In the rows, 128 means zero.
Facts:
gripli | π lovoser | β 122
nustugrin | ω flotros,skoflam,drudu,druste | π loflam | β 719
fomitil | π brubak | β 521
tredak | π palal | β 942
drabrir | π plosti | β 942
zavomam | ω grabar | π loflam | β 719
stuvus | π lovoser | β 55
kegu | π rigrupli | β 521
drinur | π vuskal | β 55
budrel | π flatrok | β 122
bostal | π zedro | β 521
plosti | β 719
drakun | ω pliran,drinur | π davu | β 55
dobre | π truflus | β 521
tiruk | π nove | β 521
soklel | ω pleres | π plevi | β 719
stefu | π kigon | β 521
lifle | ω grukleves,fletru | π nuvus | β 521
gusta | β 55
lidrek | β 942
skefo | π truflus | β 719
budul | π parul | β 521
stegrim | π nuvus | β 735
skotuk | π palal | β 719
bruklu | ω skitu | π drebir | β 942
liklir | ω difloza | π kavo | β 521
voklo | π bostal | β 719
natu | π legrovol | β 521
rizo | π groleplo | β 719
nuvus | π kosi | β 55
fudrupu | ω brubak | π davu | β 521
mibomer | ω groleplo,bruklu | π sutro | β 521
laregru | π kosi | β 719
plarak | π lopun | β 719
flibre | ω soku,drudu | π flegozu | β 719
lopun | π lovoser | β 719
driran | ω sutro,narasal,drinur | π plusil | β 55
nitel | ω keru,tapal | π kigon | β 122
legrovol | π zedro | β 719
skati | π skotuk | β 735
bime | π bedro | β 122
stemar | π lovoser | β 735
stelel | π loflam | β 122
nesun | π nuvus | β 521
nove | π skagres | β 521
gonibe | ω vegres | π stemar | β 735
dobrel | ω fudrupu | π skoflam | β 942
plusil | β 719
britazar | π plevi | β 719
klunas | π deplu | β 55
skulik | π vuskal | β 55
pleres | ω stuvus | π deplu | β 55
sugrar | π truflus | β 521
tiko | π sisko | β 719
nadrok | π tavu | β 719
ruklan | π kofes | β 942
vegres | ω drogem,plogris | π kosi | β 521
palal | β 55
kastan | ω flotros,roplopar | π vuskal | β 942
pleplok | π tredak | β 942
gretrar | π grabar | β 122
drogem | π fuflo | β 122
rone | π skotuk | β 122
mebra | ω truflus | π flegozu | β 942
pidru | ω sigra | π flegozu | β 719
kloskur | ω groleplo | π vuskal | β 55
drebir | ω zodris | π palal | β 719
lovoser | β 521
truflus | π zedro | β 122
flunun | π plusil | β 719
keru | π plusil | β 55
ruklek | π lovoser | β 521
kigon | β 122
plevi | β 122
truzim | ω trifim,skitu,plogris | π skoflam | β 122
pubri | π plosti | β 719
plogris | ω skitu | π miplovus | β 719
zodris | π sutro | β 521
nubek | π fuflo | β 122
duzer | ω narasal | π drabrir | β 521
gagrim | ω drakun | π drebir | β 735
riba | π nuvus | β 719
dreklon | π skotuk | β 719
fistin | π loflam | β 942
skiskorok | π parul | β 735
kavo | π loflam | β 942
flarum | ω segri,ravim | π gusta | β 122
pokos | π sutro | β 521
gritem | π stemar | β 942
flegozu | β 55
detrakol | π tavu | β 55
skanar | π bramume | β 735
drasko | π sisko | β 735
klurafom | ω skogras | π vuskal | β 55
loflam | β 735
sigra | π gusta | β 122
pliran | ω steklar,drinur | π truflus | β 521
nivok | ω segri,sarem | π roplopar | β 55
rigrupli | ω skitu | π lovoser | β 735
davu | β 55
gozekli | π nuplom | β 122
vibra | π sisko | β 55
kledam | π kofes | β 122
bruskun | π tapal | β 122
vuskal | π palal | β 521
kabe | ω bresol | π skoflam | β 122
flatrok | ω fudrupu,putra | π lidrek | β 942
drumo | ω vegres | π palal | β 735
floplol | π bedro | β 719
fuflo | π plusil | β 521
mina | ω gonibe | π nuvus | β 122
vikam | π kosi | β 719
skoflam | π loflam | β 55
nuplom | π gusta | β 122
trifim | ω klaziklun | π deplu | β 122
kestar | ω gestikol | π groleplo | β 735
skagres | ω groleplo | β 521
klaziklun | ω rone | π tapal | β 521
parul | π skagres | β 55
deplu | π lovoser | β 122
ravim | π parul | β 521
zedro | β 735
ranur | π skotuk | β 122
tavu | π zedro | β 942
duvul | π plusil | β 55
gratrek | ω lifle | π nove | β 735
drudu | ω liklustus | π skotuk | β 521
tatreli | π fuflo | β 719
lipluk | π drebir | β 942
draklun | π davu | β 521
pator | π miplovus | β 55
pestem | ω skoflam | π flunun | β 719
napune | ω pestun,skogras | π zedro | β 942
skitu | ω sarem | π plusil | β 122
sarem | π roplopar | β 55
bramume | ω fomitil | π davu | β 521
sturo | π lidrek | β 719
ragro | ω stuvus,pliran | π rigrupli | β 719
roklin | π skoflam | β 122
desken | π tapal | β 521
segri | π stefu | β 122
tapal | π palal | β 735
miplovus | π palal | β 942
roplopar | ω truflus | π kigon | β 122
sesal | ω rone,flarum | π miplovus | β 735
skizil | π lidrek | β 55
flufla | π nuvus | β 942
fivol | π kavo | β 521
drepor | π groleplo | β 55
flezon | ω drebir,pleres | π flunun | β 521
zeflir | ω gretrar,votrus | π flunun | β 55
nabrum | π fistin | β 122
pestun | ω sarem | π gusta | β 735
votrus | π rigrupli | β 719
momam | π laregru | β 122
sudra | π flegozu | β 719
digrur | π tapal | β 735
drogusom | π pestun | β 719
fletru | ω liklustus | π davu | β 521
skogras | ω bresol | π skotuk | β 719
grabar | ω liklustus | β 521
druste | ω pidru | π nuvus | β 521
grole | π plevi | β 719
voses | ω pestem | π tavu | β 719
liklustus | π bime | β 719
difloza | ω pliran | π truflus | β 521
kosi | β 521
grukleves | ω davu | π fistin | β 942
fafur | π loflam | β 735
resu | π rigrupli | β 719
druzugel | π napune | β 521
sina | ω fletru,truzim | π davu | β 521
steklar | ω klurafom,rone,fomitil,skogras | π sisko | β 735
brubak | π plosti | β 122
skugak | ω rigrupli | π drumo | β 735
groleplo | ω ravim | π lidrek | β 55
narasal | π fistin | β 719
bedro | β 942
sisko | ω dobre | β 521
flibi | ω detrakol | π parul | β 521
siflik | π drabrir | β 735
kofes | π loflam | β 735
gekli | π sisko | β 122
diba | π sisko | β 942
bresol | ω grole | π kigon | β 942
gestikol | π davu | β 55
skoplapli | ω rone,tapal | π sisko | β 735
flotros | ω stuvus | π nuplom | β 719
ledras | π fistin | β 719
sutro | ω nitel | π kosi | β 719
putra | ω grabar | π groleplo | β 521
lutedal | π stefu | β 521
klebu | ω brubak | π laregru | β 735
soku | π lidrek | β 719

Known rows:
lopun: [ 93 135 127  94 129 128  94 184 104 136 123 146  86 141 129 174 170 128
 163 151 179 140  92 149 107 150 104 147 150 130 149 165 154 128 117 104
 105 112 120 108 135]
desken: [167 144 148 137  62 158 152 101 183 128 133  99 113  91 146  69 153 112
  98 118 112  90 135 116 122 119 152 120 133 107 126 129  87 137 169 125
 163 127 119  91 105]
siflik: [ 92 157 137  80 129 154  81 160 105 126 125 137 116 161 139 116 132 137
  97 137 123 142 131 134 140 135 113 135 131 109 127 153 133 128 131 137
 109 158 106 108 111]
pleplok: [162 155 121 160  85 131 160  59 126 105 149 129 110  77 134  62 145  95
 108 122 103  80 102 119 119 171 127 117 131 123 140 102  99  90 162 104
 166  85 163 153 139]
sutro: [ 72 152 145 117 152 131 101 208 140 142  99 140  90 107 125 171 176  96
 155 113 165 142 112 161 130 129  59 124 142 148 147 140 173 134  70  96
 103 115 117 141 147]
tiruk: [137 127 132 115 137 118 127 112 158 131 122 105 144 151 131 122 109 137
 110 115 100 133 154 108 148 109 152 108 109 135 120 124 116 136 143 166
 144 157 134 121 105]
plevi: [127 116 122 127 131 101 133 129 136 135 125 128 111 118 126 167 151 123
 163 133 152 125 104 127 113 142 130 128 133 150 148 131 137 121 130 122
 136 102 149 129 135]
grole: [ 83 150 122 133 146 114  98 195 122 114 123 142 107 115 120 145 142  86
 146 130 169 115 116 160 105 147 115 158 150 111 131 156 144 137  94  97
  64 100 114 103 160]
lutedal: [135 127 130 116 136 119 126 112 159 130 123 105 145 148 132 121 108 136
 109 114 101 134 153 108 148 109 152 107 111 134 120 123 116 134 144 164
 144 159 133 119 105]
drumo: [182 132 122  99  44 248 125 130 102 151 143 142  62  96 126  83 168 151
  88 195 141 130 118 144 135 134  84 144 138  86 103 120 121 111 146  95
 116  89  89 113 133]
skanar: [ 97 158 137  78 127 156  80 159 105 127 122 133 109 158 138 122 136 142
  97 137 126 144 130 137 141 133 111 137 133 112 126 151 137 126 131 137
 113 155 106 111 113]
ragro: [127 134 141 165 143 143 132 217  76 152 130 189 143 132 147 152 149 134
 163 135 159 168 109 152  66 135  59 115 115  86 137 175 153 164  75  86
 133 135  95 156 146]
kestar: [101 154 137  74 125 167  83 167 104 143 126 156 113 162 145 125 136 147
 105 149 122 158 119 125 139 129  96 113 123 113 128 157 138 122 131 140
 124 158 109 121 102]
ravim: [162 109  95 121 150 127 120  95 173 118 124  85 147 116 104 127  78 118
  98 127  96 122 184 108 150 115 163 162 135 113  88  91 122 144 135 153
  90 131 130 102 142]
votrus: [ 61 155 121  95 147 105  84 181 112 107 135 141 101 151 128 154 150  93
 161 137 174 117 101 147 109 164 126 151 158 114 155 180 141 129 125 102
  88 124 119  83 135]
duzer: [139 133 148 143 139 122 140 143 164 155 108 127 157 131 142 115 110 134
 107 109  87 146 148 110 144  88 125  70  82 142 112 118 121 139 114 176
 149 151 132 155 101]
gekli: [114 123 117 136 142  97 135 133 136 125 138 139 127 124 129 148 132 106
 169 131 147 119 106 118 112 143 131 118 134 135 150 143 128 123 131 118
 130 113 145 124 128]
klebu: [ 48 155 164  76 127 167 100 161 117 135 121 159 119 161 138 118 136 140
 117 129 127 143 117 135 187  97  84 102 136 157 144 143 142 110 116 133
 123 177  99 131  79]

Rows:
No name comes twice in this set of rows, the named rows included.
[139  65  97 164 143 148 164 116 123 145 153 190 161  88 104 153  77 129
 185 177 145 135 112 106 135 101 113 141 148 135 113 100 138 121 106  94
  90  95 124 144 130]  truzim
[161 113 137 100 116 142 127 113 154 162 106 104 119 142 138 146 138 169
 111 134 105 155 142 108 147 104 130  97 102 152 120 112 133 130 144 170
 167 145 138 139 101]  sisko
[159 123 153 165 140 125 157 145 164 180  98 144 168 110 147 122 109 143
 108 108  80 157 142 100 139  72 107  49  65 154 105 102 128 137  96 182
 167 141 142 191 102]  driran
[176 116 133 154 153  98 147  93 128 116 123  78 179 158 136 128 108 153
 104  78  91 146 182 121 103 125 150 137 109 103 118 123 118 173 132 145
 179 184 126 141 140]  pleres
[ 79 139 126  84 139 141  96 177 119 132 124 140  81 139 126 179 176 116
 167 143 177 144 102 147 124 151  78 143 160 134 159 157 166 126 112  90
 115 122 116 111 133]  laregru
[197 129 134 140  64 157 167  79 168 133 124  73  91  98 130  80 164 130
  90 124 112  98 144 128 133 127 147 106 108 127 118 105  97 120 165 141
 174 100 138 126 129]  palal
[133 129 127 116 143  94 126  90 167 113 119  80 144 145 127 122 107 124
 106  98  96 117 160 109 148 120 172 123 118 142 124 114 112 131 150 166
 145 149 147 115 116]  gestikol
[ 90 114 149 148 117 151 146 175  58 128 157 191 138 154 135 134 147 150
 184 149 186 142  90 159 105 124  93 134 146 113 153 177 134 139 108  71
 127 145  82 127 119]  flibre
[120 135 130 108 149  98 117 107 166 114 118  85 147 156 128 124 105 124
 106 100 102 123 160 112 151 118 167 124 121 136 122 125 115 139 149 166
 133 166 137 104 110]  dobre
[196  88 106 107 121 173 131 102 154 174 117 122 127 117 123 152 109 171
 111 167  99 166 154  96 144  99 118 120 111 128  93  90 139 133 136 157
 140 126 134 140 116]  skagres
[131 139 113 165 158  87 128  84 130 112 114 136 156  78 121 122  90 104
 106 102  82 113 132 116 133 138 129 139 131 149 119  74 135 111 108 137
 118 106 173 179 153]  bresol

Now the same things, written a new way:
Known rows:
skogras: [166 138 134 159  72 120 161 143 160 164 176 107 135 134 129 125 104 105
 134 116 124  30  77  77 172 122 166 142 127 188 144]
grukleves: [171  97 145 109 127 139 115 135 148 210 134 153 113 117 149  76  99  94
 175 157 118 127  83 128 149  91 122 175 130 128 158]
gratrek: [140 132 138 118 100 108 160 107 144 179 151 137 127 104 145  72 116 110
 170 124  93 151  78 134 142 121 127 160 129 163 161]
sesal: [143 130 113  92  94 102 192 124 162 180 164 118 131 112 101  98 111  94
 126 126 125  69  83  77 130 131 117 142 124 167 111]
rigrupli: [168 125 141  93 122 116 150 137 170 172 179 129 160 110 136 108 118  83
 158 114 102  97  84  81 111 141 101 130 136 164 168]
flotros: [108 114 178 155  73 105 135 152 144 181 166 119 151 143 135 105 149 110
 164  83 133  62  52 141 149 155 144 177 108 180 204]
sugrar: [138 104 172 159 105 134 133 150 136 151 165 129 108 132 107  87  78 114
 174 138 119  79  88 120 117 147 117 167 159 186 171]
kigon: [157 125 138 156 103 130 144 149 151 187 160 136 132 108 137 108  91 114
 166 119 133 111  74 116 123 141 111 143 142 158 162]
narasal: [144 140 161 176  72 123 136 148 149 169 170  95 132 146 128 139  98  86
 143 115 130  59  75 127 148 113 146 139 132 171 178]
skefo: [148 132 153 163  80 116 138 140 155 173 164 107 131 119 142 119  91 135
 165 121 128  87  80 120 118 139 121 156 147 185 185]
laregru: [152 129 153 170  77 112 137 155 157 167 164 117 146 111 144 121  93 128
 168 131 128  98  77 123 111 141 125 152 142 187 176]
plarak: [149 132 151 164  80 116 138 142 155 173 163 108 132 118 144 119  91 134
 168 122 128  89  79 119 118 141 124 153 148 185 182]
tredak: [162  85 123 119 113 152 140 159 156 230 146 169 119 112 140  94  79 109
 165 156 147  93  83  89 141 129 124 180 129 130 107]
lipluk: [157  87 127 115 113 155 143 150 153 233 147 165 114 117 134  93  79 115
 158 154 145  85  86  91 145 122 116 186 126 131 118]
ruklek: [139 102 171 160 105 133 132 152 137 151 165 129 109 131 110  86  77 112
 175 138 120  80  87 120 116 150 120 165 161 186 168]
lovoser: [141 102 168 162 105 131 131 161 137 148 166 133 115 126 115  89  77 105
 181 140 121  87  86 121 111 157 127 161 163 184 160]
momam: [157 124 149 159 101 129 143 146 153 185 156 138 136 110 127 107  94 119
 157 126 129 111  74 118 124 127 100 148 135 163 175]
vibra: [164 114 132 173 134 141 145 154 125 167 172 146 108 103 104  74  82 113
 169 107 137  98  70 125 134 144  86 126 117 160 173]

Rows:
No name comes twice in this set of rows, the named rows included.
[167 121 120 101  92 106 153 142 161 169 212 103 154 115 153 110 105 126
 162 122 111  31  93  70 130 148 131 151  89 200 166]  plogris
[150 131 154 166  78 115 137 146 155 171 163 112 138 117 141 119  92 134
 166 127 127  93  78 120 116 137 121 154 144 187 184]  vikam
[119 113 140 155  65 112 159 161 149 191 180 130 147 119 143 110 111 138
 168 104 144  58  66 111 134 178 146 178 111 187 151]  drebir
[145 119 137 165 121 115 158 154 120 154 152 123 103 124  65  75 115  68
 136  99 154  66  55 136 150 122 105 118 109 152 152]  drakun
[124 119 163 149  77 101 135 140 142 175 166 119 143 125 152  92 133 127
 179 100 120  91  63 144 143 150 145 176 112 185 200]  pestem
[146 110 159 159 103 131 132 139 126 145 172 128 101 126 129  73  72 110
 184 150  99 102  95 136 138 129 140 167 140 187 164]  fudrupu
[112 128 130 128  75 113 195 129 150 193 150 129 125 125  94 103 115  90
 122 114 139  77  69 104 149 133 131 158 129 155 107]  gagrim
[160  87 127 117 113 154 142 150 156 232 145 165 114 117 134  92  79 115
 159 153 144  87  84  88 147 124 117 185 126 132 116]  pleplok
[143  81 159 112 120 135 124 155 158 225 117 163 123 123 119  84 120 104
 165 131 154 100  64 114 126 132 103 188 148 128 154]  mebra
[190 111 128 140 153 136 135 167 135 153 200 136 132 107 112  85  94  82
 167 105 125  67  77  97 129 142  85 105  98 162 180]  groleplo
[164 100 170 127 123 138 122 158 146 142 200 117 130 144 116 102  86  82
 167 133 102  37  97  88 125 140 117 145 131 189 186]  ravim
[161 126 146 102 118 122 152 129 168 180 173 130 151 113 133 106 114  97
 156 113 104 100  83  85 115 138  95 138 140 164 176]  gonibe
[139  97 151 143 100 123 147 132 121 146 180 156 113 125 143  39 113 122
 191 128  82  84  80 121 191 143 182 195 104 199 158]  drudu

Now the same things, written a new way:
Known rows:
druste: [168 116 126 160  85 132 168 119 144 156 158 139 119 153 143 111 114 100
 131 145 135  90 151  75 128 107 156  95 139 120 116 118 105 185 117 101
 151 127]
resu: [124 128 135  67 110 138 120 132 111 104 120 145 120 118 132 112 125 129
 131 139 141 135 127 146 136 124 136 130 113 135 136 135 151 134 109 152
 125 154]
flezon: [196 135 119 151 110 114 140 127 129 151 156 110 113 127 113 109 130  81
 135 136 147 112 162  99 152  90 150  99 131  97  80 100 104 174 112 162
 174 153]
drakun: [120 153 147 101 157 117 116  90 107  58 112 131 141  95 148 133 176  76
 103 157 147 130 142 154 146 109 104 154 154 139 125  37 137  78 170 118
 121 116]
gagrim: [142 149 126 198 127 112 128 110 100 103 151  94 132  99 137 139 160 104
 123 151 139 114 126 145 139 119 128 145 141 100 109  43 114 111 178 161
  86 108]
dreklon: [126 128 129 107 118 131 122 140 108 147 121 115 123 124 156 111 116 122
 120 131 140 132 110 118 125 122 121 132 163 118 127 123 147 117 118 121
 102 144]
skotuk: [129 119 131  91 111 111 116 131 111 172 145  88 114 127 126 113 119 145
 111 122  98 139  97 118 124 112 106 147 175 112 132 177 130 101 144 123
 109 142]
fletru: [161  90 123 143 143 126 151 132 138 135 138 127 137 162 124 121  70  71
 151 138 128  55 134 135 111 143 131  95 127 107 139 177 131 202 122 113
 156  54]
gretrar: [117 129 116 103 127 159 122 111 128 145 142 164 128 134 157 161  95 169
 113 119 152 142 118 141 133 116 138 117 107 120 128 143 134 150 119 104
  99 105]
stelel: [133 134 110 150 151 142 121 107 115 143 133 158 140 120  93 148 105 169
 126 100 151 145 112 142 145 113 136 103 103 123 128 113 147 146 112  88
 114  98]
drogusom: [122 133 130 105 123 134 124 131 119 125 106 134 122 126 144 121 122 126
 126 131 141 133 129 125 128 124 131 124 128 135 131 125 136 123 115 123
 123 144]
klaziklun: [173 122 120 189 169 135 164 119 118 150 162  91 146 165 150  86 145  77
 130 147 122 108 142 143 136 142 121 153  96  54 124 109 123 144 151 127
 123 118]
steklar: [141 145 123 213 152 122 140 111 113  81 141 108 155 100 121 138 172  97
 131 148 136 113 144 155 143 143 129 153  93 105 126  34 109 101 190 171
 101  99]
kabe: [144 138 109 170 182 132 127  88 108 125 141 155 159 110  94 143 123 146
 120 103 149 143 126 150 157 119 132 121  81 107 128  70 136 126 142 106
 113  96]
fudrupu: [156 112 114 147 123 133 154 124 116 153 119 129 116 175 134 103  74 106
 145 142 133  98 142 131 120 138 141 108  94  93 146 160 129 179 116 122
 136 122]
gestikol: [ 88 140 142  73 118 144 109 130 115  99  84 146 119 122 154 129 142 128
 117 148 146 140 120 127 118 118 110 134 168 162 144 135 158  94 125  96
 109 129]
stemar: [112 126 130 105  75 126 116 126 124  99 151 124 106 109  72 143 143 179
 144 143  98 122 123 171 132 127 146 132  86 134 141 198 122 125 152 191
 118 137]
fuflo: [156 120 114 142 111 125 145 118 139 172 137 118 101 170  91 119 104 144
 135 133  97 122 153 120 130 121 133 118  80  95 133 200 100 155 130 141
 162 150]

Rows:
No name comes twice in this set of rows, the named rows included.
[160  84 123 133 129 111 147 115 145 145 156 119 123 168  80 135  70 104
 145 136  91  61 132 141 109 130 122 104 117 109 148 224 111 186 146 109
 174  54]  grabar
[102 134 147  33 111 135 106 135 104  83  92 147 124 104 131 117 140 123
 123 145 144 138 123 146 131 117 121 137 146 166 147 133 166  96 125 135
 118 143]  klunas
[119 132 138 134 165 140 135 114 120 115 145 112 142 144 184 116 166 102
 112 149 127 129 113 156 127 135 106 165 151  99 128  96 144 118 149 102
  99 104]  skogras
[186 111 116 189 122 145 166 169 145 184 143 106 173 129  81  71 145  93
 144 111 126 114 162  52 139 146 153 120  84 110 116 131 101 128 106 159
 156 179]  mibomer
[ 93 131 148 132 113 103 149 146 143 103 118 160 112 123 200 107 139 128
 135 119 124 152 117  78 109 166 149 143 158 178 132  20 130 125  89 118
 116 199]  flufla
[ 91 144 140 153 158  99 129 151 131  99 101 142 108 127 156 108 140 132
 154 104 124 159 105 125 114 165 129 136 158 161 127  42 154 134  69 125
 131 185]  ruklan
[117 141 136  75 115 118 103 135  97 106  67 129 132  88 115 118 118 114
 117 129 152 145 134 112 134 117 123 126 145 164 139  90 144  72 129 135
 115 161]  zeflir
[163 114 117 140 107 115 141 132 115 205 162  75 104 167 121  95 105 137
 127 131  90 121 120 109 127 113 121 133 133  65 123 203 113 144 137 131
 131 153]  vuskal
[149 111 118 139 117 152 141 135 146 168 152 151 184  88 113 137 116 144
 112  93 150 132 133  71 142 124 160 117  99 147 118 107 107 115 125 120
 108 135]  mina
[171 125 117 173 148 111 157  97 131 143 157 105 127 159  88 109 137 112
 126 139  91 117 166 136 145 124 128 143  60  71 131 140  91 135 170 148
 165 146]  bramume
[ 89 144 145  95 158 141 120 100 111  65  94 144 135 130 164 130 165 106
 108 159 137 136 127 167 124 135  97 159 141 142 155  89 156  84 155  93
 103 102]  keru
[130 110 124  35 111 139 112  98 128 125 174 158 126 108  86 150 102 193
 118 112 110 143 124 176 151 109 148 130  54 121 141 201 124 138 140 163
 131 123]  deplu
[ 82 145 139  77 126 142 100 136 126 103  70 141 115 130 169 144 129 118
 113 145 147 140 131 134 112 123 101 134 169 162 138 142 145  91 127 104
 119 122]  detrakol

